Each row has a class, written as a number after it.
[  76  139  137   44  248  161 -163  181   17   89  567 -111   -8   39
  333   53  -60  312  -82  200  -40 -168  247 -163  293  355  -96 -123
  -83  -56  132 -222 -185 -169  -35 -148  154 -123 -207  224   29  171] | 3
[-134   37   29   94   -1   -7  164  324 -133  506   28  217   91 -329
 -234  135 -120  143  105  170 -313  194    2  205  115  214  -27  -41
  111  -32 -138  140 -203  -49 -470  267 -475 -149  334 -353   34   35] | 5
[  31   -6  -42  -19   74  161 -393 -297  -52   63   -7 -380 -181   75
  427  132  194  154 -235   41  204 -141  180   -7  234  181 -132  -21
   63    9   -6   -4   91  -51 -177   65   51  -12 -154  129  -62   46] | 5
[  79  278  -41 -150   45  103 -462   45 -204  -11  600 -261  -91    2
  189  285 -189 -379 -213  -45  183  150 -151 -136   68   35   21 -106
  135 -218   52  106   78 -142  135  259 -192  -46  210 -307  123   26] | 1
[ 119 -110  -73   37 -432  -79 -322  170  -78  435  -77   30  -98 -129
  235  -19 -299   30   85  329 -127 -137   47  207  -90  125   10  -22
   52 -147 -265   12  110   30 -165   69  -98  205  493 -176  185  -77] | 2
[  11 -115 -129  138   48 -121 -124 -190   78 -234 -165 -320  162  137
    6   73  287   46  -15  106  382  102   18  229  179  105  -16  171
  199  -16  -32   33  -96  -80   62   52  112  -79 -301 -192  213 -153] | 4
[-131  220    9 -265   98  -67 -206  104 -207   40   24 -208   22   70
 -409  104  -62 -247  259 -241    9  325  -50   52 -507 -184    4 -170
 -267 -283 -174    1 -125  -18  194  156 -160 -240  277  -27  -42   97] | 8
[  18  -64 -402  -57 -189   58 -267  102  -85 -434 -124 -417   30 -123
  340  -63 -130  -22  -76    5  219  -12  133  337  -32   25 -187 -163
 -177 -194  -48  -21 -129  -84  119  -57    8 -176 -117   97  -65 -127] | 2
[-442  -67 -297 -209   86 -106  348 -212  138 -179   21  134  391  109
 -132 -191   12   63  -76    2  145   27  -85 -204   27 -216 -101   46
  301  -33  107   20 -191  306  -91  -59   34 -341  126  -76   49 -139] | 8
[ 313 -316  272 -346  -15   19  494  234 -339  392  -18  420 -159  105
  229  210  -21  -82   43  137 -270 -485 -474  -81 -238   57  146 -174
  250 -123 -179   79  276  -89 -110  137   71  258  235 -436   52 -195] | 2
[ 263  335 -181 -226   82  308 -301  -67  140 -180  182 -779 -154  -78
  213  146   -2    1   73  383   41 -130  271  359   68  105 -342  -30
   93 -114  231   99 -225   15   12 -113  249 -186  -43   59   41  194] | 0
[  29  171  -55  -42  -45  339  112  -47 -390  622  317  132   -3   -8
   14  348  -79  -38  -33 -231  -62 -234 -200 -123  282  337   54 -119
 -228   39  -11   90 -136 -392 -110  305 -193  235  229 -400 -200   42] | 7
[-114 -132  -70 -183 -147  194 -232  -35  -74   64  542   10  111  215
  572   75 -365  299 -305  450 -101 -506  -57  326  309  389 -127 -163
    2    3  -99 -184 -438 -137  380   66  194 -222 -250  385  177  -97] | 6
[  52  131  433  -63  -27  170 -226  237  -39  899  105  282 -119    2
 -168 -147   79  -45  216  197 -218  220   70  -62   11   11  100  174
   16 -170 -224   -2  163 -216  134   76 -110   67  424 -120 -137   49] | 4
[ 381   81 -163  185 -161   22 -340  -58  -63 -449  124 -394  150   15
  264  256   77  -36  -24 -337  442    2 -278 -122   46  -69   18   37
 -320  125  171   54   65 -110   -1 -254  228  192 -274  225  162   53] | 2
[ 146  103  179  -48  -93    4  289   40 -175  260  314 -227  -96 -238
 -155  290 -187  226   27   81  -19  144  -54   82   53  197   23   -2
   23   80 -118  201  -40 -124 -365  410   46 -114 -157 -166  111   62] | 4
[-113 -373  271  454  -83  -27 -137  -99  258  -27  291 -229  140  239
    8 -170  263  353  -50  -31 -243   -8  131 -107  256  -13  -24  127
 -123  218  -17 -247   49  -73 -275 -384 -231  446   75  210   43  191] | 0
[  58  -80  148 -169   78   61   53  171  132  268 -246  314  165 -289
  231    4   88  100   12  -85 -194 -198  -88 -157  132  137  193  -45
 -154  -23 -133  -43   54 -122 -229 -197  -71  134  201 -135 -165 -241] | 5
[ 338   -5   66 -200  -62   30 -582   28  -76 -230 -153 -608 -183   57
  201  389 -242   52  163   93  -19 -382  201  391 -210  119 -187 -199
 -338  -17  -96   40   37  103 -100  171  -58   69  102  -41  -94   18] | 0
[ 123   87  356 -344  -14   39  -59  191  -86  272  300  446   34 -223
  298  332 -139  143 -121  230 -136 -404  -78  -26  159  302   10 -128
  -95   13 -144   51 -159  -77 -239  211 -317 -127  312 -177  203  -61] | 4
[ 398   -8 -137  -72 -120  -55  114  100   25 -205  173 -556 -211  106
  114   66 -131   11  137   34   88  -96 -297  238  -12   33  -18   12
   27 -153  -77    1  279 -121  237  -11  500 -112 -274 -129  205  -89] | 0
[ 115  132   16   76   79  332  -57  -89  -40  101  111  -72  -77   32
  156  272  219  216   38 -102  249 -229   16 -299  374  281  -36   10
   34 -125  107 -133  -20 -278  -88 -182   25  222 -335 -109 -179    8] | 3
[ -37   30  165  175   78  -97  436  -43  -17  289 -407  -73 -178  -91
 -525   22 -219  287  483    9   59  -11 -298 -127  223  135   95  -79
  135  -37  -34  -82  387    1 -170  231  -89 -237    4 -623   -1  -47] | 5
[ 253   15  -24  -70 -226  244  108  -44 -223  756  170   81  -53  205
  364  380  -95  355 -286  322   82 -310   -1  100  438  586 -198 -185
    0  304  139  140 -109 -419 -126  -62  139  126 -292  210  244  -99] | 0
[-148  105  -97 -242   11   91   27 -112  -41  246  -45   -8 -154 -149
  113   28  -98   39 -195  156  -93  -31  400  504   59  119 -316   20
  246    1   -6  283 -244   21 -322   86  -80 -203  -10   13   94  -30] | 1
[-123   87 -222  262  -99 -242   46   -1 -110  102   29  -36  289 -150
    3 -118    3  116 -112  184 -101  -75  -65  211  289   27   76  -80
 -168  180  -96   -6   39 -132 -119  132  251   17 -133   38   -4  122] | 7
[ 263  -78  384  -46 -194   45   64   80  -75   94  303 -172  -39   40
   21  156  -75  288  100  186  -17 -127 -482  315   78  221   79 -165
   68  199  -24   77  112 -408  -55 -203  232  210 -371 -162  241  192] | 6
[ 126  164  -59   85  -39  111 -498   18   87  -84  621 -224    5 -146
  163  -47 -113  239 -199   47    0  159  216 -124  164  261 -165   60
   47 -189   45   14  -94 -125 -268 -268 -212  168   37  297  149  168] | 8
[ 272  121  -81 -402   64   54  414  199  -77  172  322  189 -161 -218
  117   49    7  -15 -191  173 -177 -142  252  161 -264  -96 -126  -32
  131   76   77  219 -286  -21 -279  239   48  -76  158  206   42   30] | 1
[-170 -113  250  244   32  -44  -30 -188   43 -318  356   14   32   98
  264 -200   13   50 -159 -188   31   55  184 -195   99 -275  -30  156
  402  176  -35   64  -55  -53 -175 -216   12  400 -177  257  -29   96] | 4
[ 390  126  -27 -173  -82   71  175  146 -384  194  184   49 -249   31
 -430  335 -164  247  349   91   83 -166 -546  189 -181  304   -1 -210
   90   30  -58  123  -62 -245  -39  124  -46 -232   99 -193  199  -80] | 8
[ -15   96  316  368   81 -106  -57 -133 -187  309  162  180   33   66
  -14  123   25  160   86  -17    1 -230 -109  -21  539   12  109  174
  264  218   19  -10  203 -335  -38  264 -176   70 -234 -182  -29   33] | 4
[ 307   79  261 -219 -123  169  138   -8  -71  407 -137  237  -27 -161
 -191  -17  -45  320  -66  209  -79 -142   86   69   31   56  -77   41
   54  241  119  122  -79 -204 -274 -225  153   33 -322  313   75  106] | 5
[-184  -79 -397   76  -88 -124   51  -53  -26 -348  -26 -154  366  355
   87  -29   52  297  274   42   17 -376 -186  159  301  154  -35  -25
  -48  144  103 -227  -43  -42  183   61  129 -188 -240 -130 -328   13] | 2
[ -13  316 -217 -163   42  142  200   22 -120  479  168   94  -51 -220
 -160  273 -113   65  -29 -137    3   83    8  -19    1  241  -13 -109
 -103   -9   58  127 -296 -155 -199  122 -121   31  282    0   39 -137] | 3
[ -71   -7 -187  -51  314  217  -28 -276  -38 -607  402 -367   59  371
   82   78  161  262 -435  -98   87 -250   97   64  379  -84 -442   87
  258   32  319 -151 -389   25  -75  165  113  105 -199  175  -17  111] | 5
[-108  132 -125 -249  -86  220 -186  175 -125   46  -23  492   11 -155
  183  219  -24 -326 -168 -230   -6 -156 -159  -30 -140   36  -24 -182
 -357 -215 -150   42 -140  184  -91   10 -483   79  785 -297   15   -7] | 2
[ 120  273  -95 -154    5  180  142  222 -192  300  376  -21  -59  200
   48  490  -52  -90   97  151   22 -298  248 -128   15  244   82 -109
 -255 -267  -99 -126  178   96  -99   75 -324 -220  339 -397   -2  227] | 8
[ 199  226  141  -10  -52 -225  148   37 -132  100    3  -56  176 -149
 -247   32 -363 -179  110   18 -258  -97 -183  337  -28 -154  -34 -140
 -160  291   34  270  -78 -270  -54   -3  139  247  -53   56  241  135] | 1
[ 453 -116  142   84 -124   16 -253   27 -253 -299  -57 -331  -78  -55
   10  146   14   66  116  -72  128 -298 -155  -27 -182  -50  -63 -164
 -331   15   89  -88   88  -75 -141  -49  -19   25 -215   69  141  322] | 7
[ 225  207  167 -166   -9   29 -139  121   22  300 -216 -331 -208 -242
  146  367 -267 -135  206  126  -69  -81  -12  410  133  194   22   63
   59  -24 -191  248  159  107 -260   71  221 -548 -126 -493  213   16] | 0
[ 240   16  149  410   39 -106 -141  -53   61 -294  224 -731 -117  -71
   20  -42  -56  225  118 -204  144  174 -241  -89  278 -108  103   25
    9  323   91  -76  192 -212 -200  -12  379   -2 -335   83   24  172] | 6
[ -43  206  -73 -158   38   84  206 -144  -69  121  194 -269   84  -66
 -191    1 -300  115   85  107   91   53 -108  326  121  -82  -42  -37
   -5  176  -74  129 -481 -172   60  146  139  -42  386   46  206 -133] | 7
[  30   14  260 -173   -6   90 -344  267 -247  577   11  265  114   87
  446  151 -140 -111  108  341  -76 -678    1    5  129  233  246 -279
 -441 -212 -242 -332  210 -206  358   50  -16 -334  202 -361   -7   21] | 5
[ -66   51   97 -280 -170  140  117   32  -79  594  176   16   79   24
 -113  435  -65 -165    8 -220 -186  -19  122   39 -159   -6   62  -59
 -313  201 -127  135 -485 -300 -105   80 -197  383  529  -27  -25 -309] | 6
[-211  136 -148   99  162   86  435 -161  -30   96   45 -216   47  -26
   46   69  -99  145 -113  325    8 -158  419  -11  310  162 -227 -130
   26  -86  135  -55 -136   74 -100  371  -84  -55  -70  -75  -47  117] | 4
[ -93  269 -457  156  -78  -55 -294  -80  100 -124  167  -53  162 -266
 -212 -154  -62  104 -213  103  291  409   91  210  122  -40 -147  169
  396   34   24  319 -247   79 -417  -71 -188   -3   62  105  142  119] | 6
[  36   59 -126 -170   18  263 -513   39   68  -92  111 -198  159  -11
  221  161 -195   89 -173  556   21 -157  274  225  252  244 -240  -50
   63  -95  -78  113 -227  204  -86  166 -142 -110   23  -36 -196   46] | 8
[ 338  133  -28 -236    6  -70  215   40  -17  -16 -265 -258 -216  -26
 -461  231  122  165  436   41  264 -128  101 -273 -227  250    1 -109
 -329 -113 -119   36  292   84 -320  -77  -34 -513 -217 -255  -77   80] | 2
[-429 -259 -279  371 -126 -140 -295 -115   71 -290   70  232  238  -71
  183 -312  104   93 -125  -48   20  -99 -212   64  189  118    2   22
  -52  -76 -145 -104   39  176  -41 -158 -102   55  278 -186   31 -164] | 0
[ 352 -212  226 -126  -58  -66  387  119  -75  -21  265 -299 -226   95
  363  454 -420  242  -77  205  164 -194 -111  -38  193  170   21  -78
  396  120  -59   26  -19  -59 -194  466  248   29 -366 -283  283 -156] | 3
[ 253   99  -29 -155  -46   63  529  225 -213  503  215  -51  -53  143
  -59  626   11  -10   53   43  -10 -157 -110 -277  -22  229    8 -299
 -155   59   45  111   71 -227 -143  267  -94   98  -73 -227  -29  -44] | 0
[ 260  201  -57 -336   82  329   95   70  -13  109  377 -135  -20   88
  154  112  -46  306 -121  307 -165 -316  158  498  266  259 -205  -25
 -149  123   26   66 -279 -257   61   75  164   23  -14  220 -168   51] | 8
[ -12   28 -186  246   28   13 -378   -2  -98 -181   45 -452  -10  227
  -38 -194  203  108  255  -51  122  -63 -188  242  108   98  -75   -2
 -308 -246  -44 -333  165  -71  274 -152  226 -396   22  -90   79  231] | 8
[-283 -149  252  316  297   68 -278 -135   79  366  -19   29 -244  -51
 -103 -377   35  286  -10    1  141  448  -75  -67  231   93   54  -10
  360  139  -87   13   75  -55 -147   19 -143 -111  179    9  -84  -84] | 3
[ 138  127  314  321   79 -180 -159   -5 -194  151   17   43 -152 -195
 -227   56 -184  354   44  237  -42   64 -250  302  224  238  -46 -163
  129  282  -57  151   -7 -303 -103  254   64  -14 -485  178  175  120] | 0
[ 337   17  194  -97   22  135 -251   33   33 -123 -192 -138 -328 -106
  -42   60  123  -65   42   24  195 -322  278  159 -188  -46   23  -10
 -414 -135 -246  -90  163   61  -87 -108  -25 -159   83 -158   82  142] | 5
[-113  117  -47  -14 -194    5  112  -59 -245  458 -134  325   16 -249
  -98  241  -40  -11   18  111   23  126  -94   33   -6  332  225  -52
   36 -103 -371  204  -15 -164 -130    9 -203  112  -27 -124   30 -210] | 0
[  64 -194 -292 -149  -68  -93  234 -331  159 -379 -289 -215  164  125
 -473 -139  310  443  124  129  242  -34 -505  250   81   49 -101  118
  378   49   62   48  -46  -87   -1  -62  290  135 -493  -64  -39 -163] | 3
[  25  -70 -128    8  -77 -153  138  112   73   47 -130  320  165 -100
  -83  199  -33  206   14 -178  -61  -67 -288 -165  224  137   49  -33
  207   74  -24   40  -24 -108 -330   88 -357  220    4 -149  -55 -249] | 1
[ 124   42   23   76 -141 -123  522  179 -149   95  -28   28  -47   18
 -397   40 -218  387  497   67 -383 -341 -153  -40   69  299  127  -92
 -378   24 -176 -279  188  -68  -40   17  259  -68   50 -124 -176  -87] | 8
[-309 -283   26  302   66   -6  -46  -51   41   90  125 -251  -11  322
  -63 -107  186  297   43   72   43  263 -131  -90  166  -61 -174  -48
  230   71  -96 -124 -153  -77  118  220  151   87 -294  260 -216  -41] | 3
[  -9  163  392 -150  117   13  -13  -36 -263  271 -110 -336 -290   -9
 -187   88 -226   51  235  328   25  194  -13  267 -117  116  -38 -234
   53 -185 -298   37  -27 -241  243  242  114 -217 -238   15  159   98] | 5
[  13   87   88 -169 -179  -33  211   -2 -248  525  -45  110   14 -341
 -107  230 -442  -63  119   -1   -2  -79  175   33 -179   27  182 -136
 -168   68 -295  253 -204 -237 -271  197 -324  208  362 -119    0 -280] | 6
[  -1   18  120   77  318  141 -326 -156   38 -195 -210 -587 -242  -85
  -95 -168 -115  452  216  244   30 -151  250  158  167  164 -238 -248
  -95   78   64 -148  -38   12  -71  108  136 -423 -202  210 -333   49] | 8
[  99  251  123  -42   -4  235  -27  -61  -84  -80  404 -342 -196   28
  257   41 -163   88 -108   84   99 -326  340   96  134  -37 -199 -243
 -520  235  172 -192 -275 -240  222  102  179  -70   82  324   61  253] | 5
[  -4   51   -6   45 -125 -117 -121   25  -24   64  -16  -92  210  -19
 -100    6 -198  175   88  311 -176   50  125  429  222   73  -29  162
  117  110   -6   98   23  -52   14  218  -10   14 -189  -18 -137  -11] | 8
[ 183  271 -256  -86  -64   33 -197  218   66   77 -273  -39  205 -242
 -221   94    7  102  165  127  -56  -58  237   -6 -182  246   30 -124
 -355 -206   96  -44  179  167 -320 -608  -11 -132  125   54   -1   55] | 8
[ 339  -26  256   98   26 -234   79  229  127  -36 -258   92  -79 -464
 -540    7 -240  239  553   90  -51  -72 -288   49 -273   28  150  -80
 -123  177 -133  222  207  173 -421   56  -75 -171  121 -333   15  -57] | 5
[-339   26 -242  101 -137  -53  -58  -39  159 -127 -266 -156   76 -123
 -215 -297  -60 -118   79 -101  176  242  158   26  -79 -198  -92   -7
 -209  -99 -129  -47  -10  299  -47 -199  -70 -443  351  -55   99  -21] | 4
[ 392  146 -321 -124 -262 -184  -16  190   98 -426 -261  104  260 -270
  133   41  -21  117  -92  -95  392 -267 -108 -111   37  -96   51  -72
 -238   57   87  -45   54  -94 -124 -323  271 -264 -596  235  150   25] | 2
[ 113  137  -17 -105  155   39 -272   37  -26   94  259 -104   43  -23
  140  -17   63 -145 -148   47   -2  -35  222 -304  239  135  -98   56
  -89 -162  -22  -67 -178 -148 -110  135 -285 -252  117  -66   50  203] | 2
[   8   27  202  -56  -47  -75 -171  -29 -111  149  118 -406   -2   18
 -165  -24 -236   77  158   38  102  327  100  156 -120   -1   96   19
  -86   33 -241   50  -94 -150  -10 -125    6 -280   15  142  232  -22] | 0
[ 482  -88  -59    3 -174   22 -435  309    8 -115  260 -396 -116  -61
   15   85  -85  233  -92  296   74  128  116  246 -143  388 -120 -189
 -287  -66  -73   93  103  -93 -133  -12  -70  -50 -357  170   73  268] | 7
[ 531   72  278  112 -224 -145 -207  304  -19 -187  179 -512  -75  -45
 -214  122 -361  107  139  314  -24  -13  390   54 -128 -155  -59  -86
 -205  155   83  -70   95 -190  -49 -100   18   98 -298  288  173  193] | 5
[ 266 -159  348 -342  170  -14 -281 -154   50 -459 -381  244 -167  -35
  110  -78  203   28   82  -48  302 -295 -105   69 -300   70  158   30
   21 -215 -204  -14  200    6  141 -315   19   64 -177 -133   87 -161] | 5
[ 115 -122  354 -101  -23  -47  183  248   37  318  227  110  -48 -106
  620  222  -25 -113 -255  250 -291 -355  318 -391  125  -16  -58 -136
  -63    7  -66 -119  -81   -3 -275  207  -24   63  106  -26  162   95] | 0
[-253  171  291  151  232  263 -217 -175 -232  281  299 -181 -256  -37
 -141   16 -175  296  -37  246 -225  -28  477  602  123  125 -241  -30
   24   31  -41   30 -281  -71  -83  342 -272   66  261  163 -107  144] | 4
[  95  132  140 -138 -160  205   79 -192  -47  121   83 -244 -245   56
 -251  182 -108  233   90  -15  242  -27 -107   52   33  -57  -45   29
 -161   60  -11 -116  -76   18    1  303   56    0   94  -62   76  194] | 3
[ -13  166 -113   64  152  248   -7 -177  -57  219  338 -310 -129   78
 -254 -107  118  267   85  235   82 -160  328   28  133   51 -124    6
  -83  -49   85 -111  -45 -122    3   89  -75 -118  -61  144 -277  243] | 3
[ -32   17  -31 -175  -67  125   52 -100 -254  808   83  271   55 -133
 -125  143   13  -87  -89    7 -163   88  -39  -65 -149  296  132  -45
 -120   37 -145  292 -117 -194 -252  -62 -180  264  508  -32   22 -309] | 2
